Here is a tiny trained network, its code and every weight. The questions are about switching its units off for an input and a class, where a switched-off unit gives its printed mean instead of its output.

import numpy as np


def w(rows, s, z=0):
    codes = np.array(rows[::2]) - 128.0
    scale = np.full(codes.shape[1], s)
    scale[-1] = z or s
    return codes * scale


def norm(h):
    return h / np.sqrt((h * h).mean(-1, keepdims=True) + 1e-5)


def f(y):
    return np.maximum(y, 0)


def log_softmax(a):
    a = a - a.max(-1, keepdims=True)
    return a - np.log(np.exp(a).sum(-1, keepdims=True))


def net(x, mask):
    res = np.array(x, float).reshape(1, 5) / 4 @ E
    u = 0
    for l in range(3):
        y = f(norm(res) @ A[l][:, :-1].T + A[l][:, -1])
        res = res + np.where(mask[u : u + 9], y, B[l][:, -1]) @ B[l][:, :-1]
        u += 9
    return log_softmax(norm(res)[-1] @ U[:, :-1].T + U[:, -1])


A, B = {}, {}
E = w([
[177,58,59,185,114],'x0',
[106,140,49,52,3],'x1',
[68,103,204,67,189],'x2',
[181,176,183,246,60],'x3',
[146,221,116,78,170],'x4',
],0.0043)
A[0] = w([
[172,97,129,143,111,144],'0.n1',
[69,57,138,131,150,135],'0.n2',
[134,108,97,208,140,193],'0.n3',
[170,254,92,158,58,71],'0.n4',
[107,91,206,154,91,140],'0.n5',
[97,158,99,69,123,137],'0.n6',
[104,194,169,133,155,4],'0.n7',
[125,128,173,219,114,83],'0.n8',
[145,70,88,196,147,52],'0.n9',
],0.0084,0.002)
B[0] = w([
[124,36,63,128,127,172],'0.n1',
[101,162,189,190,54,183],'0.n2',
[248,118,88,175,119,214],'0.n3',
[188,157,254,75,44,253],'0.n4',
[31,51,144,122,119,187],'0.n5',
[119,45,16,141,138,188],'0.n6',
[103,138,93,77,120,170],'0.n7',
[74,64,191,123,142,209],'0.n8',
[164,100,57,192,166,193],'0.n9',
],0.0047,0.0053)
A[1] = w([
[143,98,152,188,123,8],'1.n1',
[129,175,142,104,255,64],'1.n2',
[102,183,75,193,163,3],'1.n3',
[157,152,115,156,103,27],'1.n4',
[80,172,109,181,69,221],'1.n5',
[159,109,75,122,132,127],'1.n6',
[128,149,147,86,172,44],'1.n7',
[155,176,134,145,85,68],'1.n8',
[147,171,149,203,113,80],'1.n9',
],0.0092,0.0022)
B[1] = w([
[84,168,147,138,178,236],'1.n1',
[90,178,127,45,217,253],'1.n2',
[94,108,174,153,76,141],'1.n3',
[103,185,119,98,55,177],'1.n4',
[195,99,188,105,65,223],'1.n5',
[104,79,68,176,117,225],'1.n6',
[77,208,70,28,193,183],'1.n7',
[198,212,253,104,95,220],'1.n8',
[226,186,190,76,204,224],'1.n9',
],0.0059,0.0028)
A[2] = w([
[113,50,114,82,128,209],'2.n1',
[82,174,141,44,145,138],'2.n2',
[124,148,59,225,99,29],'2.n3',
[157,124,155,254,219,72],'2.n4',
[85,152,177,125,103,255],'2.n5',
[191,153,169,89,102,20],'2.n6',
[60,46,244,128,73,52],'2.n7',
[99,181,141,121,183,69],'2.n8',
[185,237,188,143,59,89],'2.n9',
],0.0062,0.0024)
B[2] = w([
[33,181,139,145,70,209],'2.n1',
[179,127,17,164,136,219],'2.n2',
[221,130,139,208,120,161],'2.n3',
[143,221,71,169,195,230],'2.n4',
[125,154,165,95,123,228],'2.n5',
[187,146,196,103,144,187],'2.n6',
[36,80,194,138,117,213],'2.n7',
[152,146,91,96,245,173],'2.n8',
[254,153,187,98,132,252],'2.n9',
],0.0053,0.0039)
U = w([
[49,106,11,72,90,106],'0',
[54,120,178,192,146,6],'1',
[211,67,45,203,40,30],'2',
[238,191,218,102,69,252],'3',
[45,83,177,111,52,202],'4',
[192,110,87,212,77,7],'5',
[85,225,79,2,238,115],'6',
[199,136,138,219,224,146],'7',
],0.0073,0.0039)

Each question gives the input, the list of numbers given to net, and the class t.
The units are the neurons (one row each of A and B). Each row of codes is followed by its name. A weight is (code - 128) times the scale printed after its matrix; where a second scale follows, it is the last column's (A, B and U).
mask holds one flag per neuron, layer by layer. A switched-off neuron (its flag False) gives its mean, the last column of its row in B, instead of its output. The means were averaged over made-up inputs and are rounded, as every weight is.
A unit's drop is (log p(t) with every unit on - log p(t) with that unit switched off) / (log p(t) with every unit on - log p(t) with every unit switched off).
The circuit of an input: a set's keep is (log p(t) with only the set's units on - log p(t) with every unit switched off) / (log p(t) with every unit on - log p(t) with every unit switched off). Starting from the 12 units with the biggest drops (on a tie, the unit counted first), units are removed one at a time, each time the one whose removal leaves the highest keep (on an exact tie, the one counted first), for as long as the keep stays at least 0.8.
circuit, biggest first: the units of the circuit, biggest drop first
unit that matters most: the unit with the biggest drop
k most important neurons: the k neurons with the biggest drops, biggest first
top k neurons in layer l: the k neurons of layer l with the biggest drops, biggest first
drop of u: that unit's drop, to one decimal
input [8,-7,8,-1,8], class 6: circuit, biggest first : (1.n2; 1.n7)
input [-3,3,-4,-7,3], class 0: unit that matters most : 0.n6
input [8,2,8,2,3], class 1: circuit, biggest first : (0.n4; 0.n2; 2.n9)
input [-5,0,-5,-4,-5], class 4: circuit, biggest first : (0.n2; 2.n7)
input [1,1,1,3,-8], class 4: 3 most important neurons : (0.n5; 0.n8; 2.n7)
input [-5,8,5,-7,6], class 0: top 2 neurons in layer 0 : (0.n6; 0.n4)
input [0,4,7,-8,-1], class 0: top 2 neurons in layer 0 : (0.n6; 0.n4)
input [-6,1,-7,-3,-7], class 4: top 2 neurons in layer 1 : (1.n9; 1.n8)
input [-8,-5,3,7,-1], class 6: 2 most important neurons : (0.n4; 0.n2)
input [-2,5,7,5,-1], class 4: drop of 0.n5 : 0.2
input [6,-2,-1,-5,-1], class 2: drop of 1.n2 : 0.1
input [-6,-2,-2,-6,-6], class 4: drop of 0.n2 : 0.3
input [-7,1,-2,3,-5], class 4: top 2 neurons in layer 0 : (0.n5; 0.n8)
input [-4,-7,2,6,8], class 6: unit that matters most : 1.n2
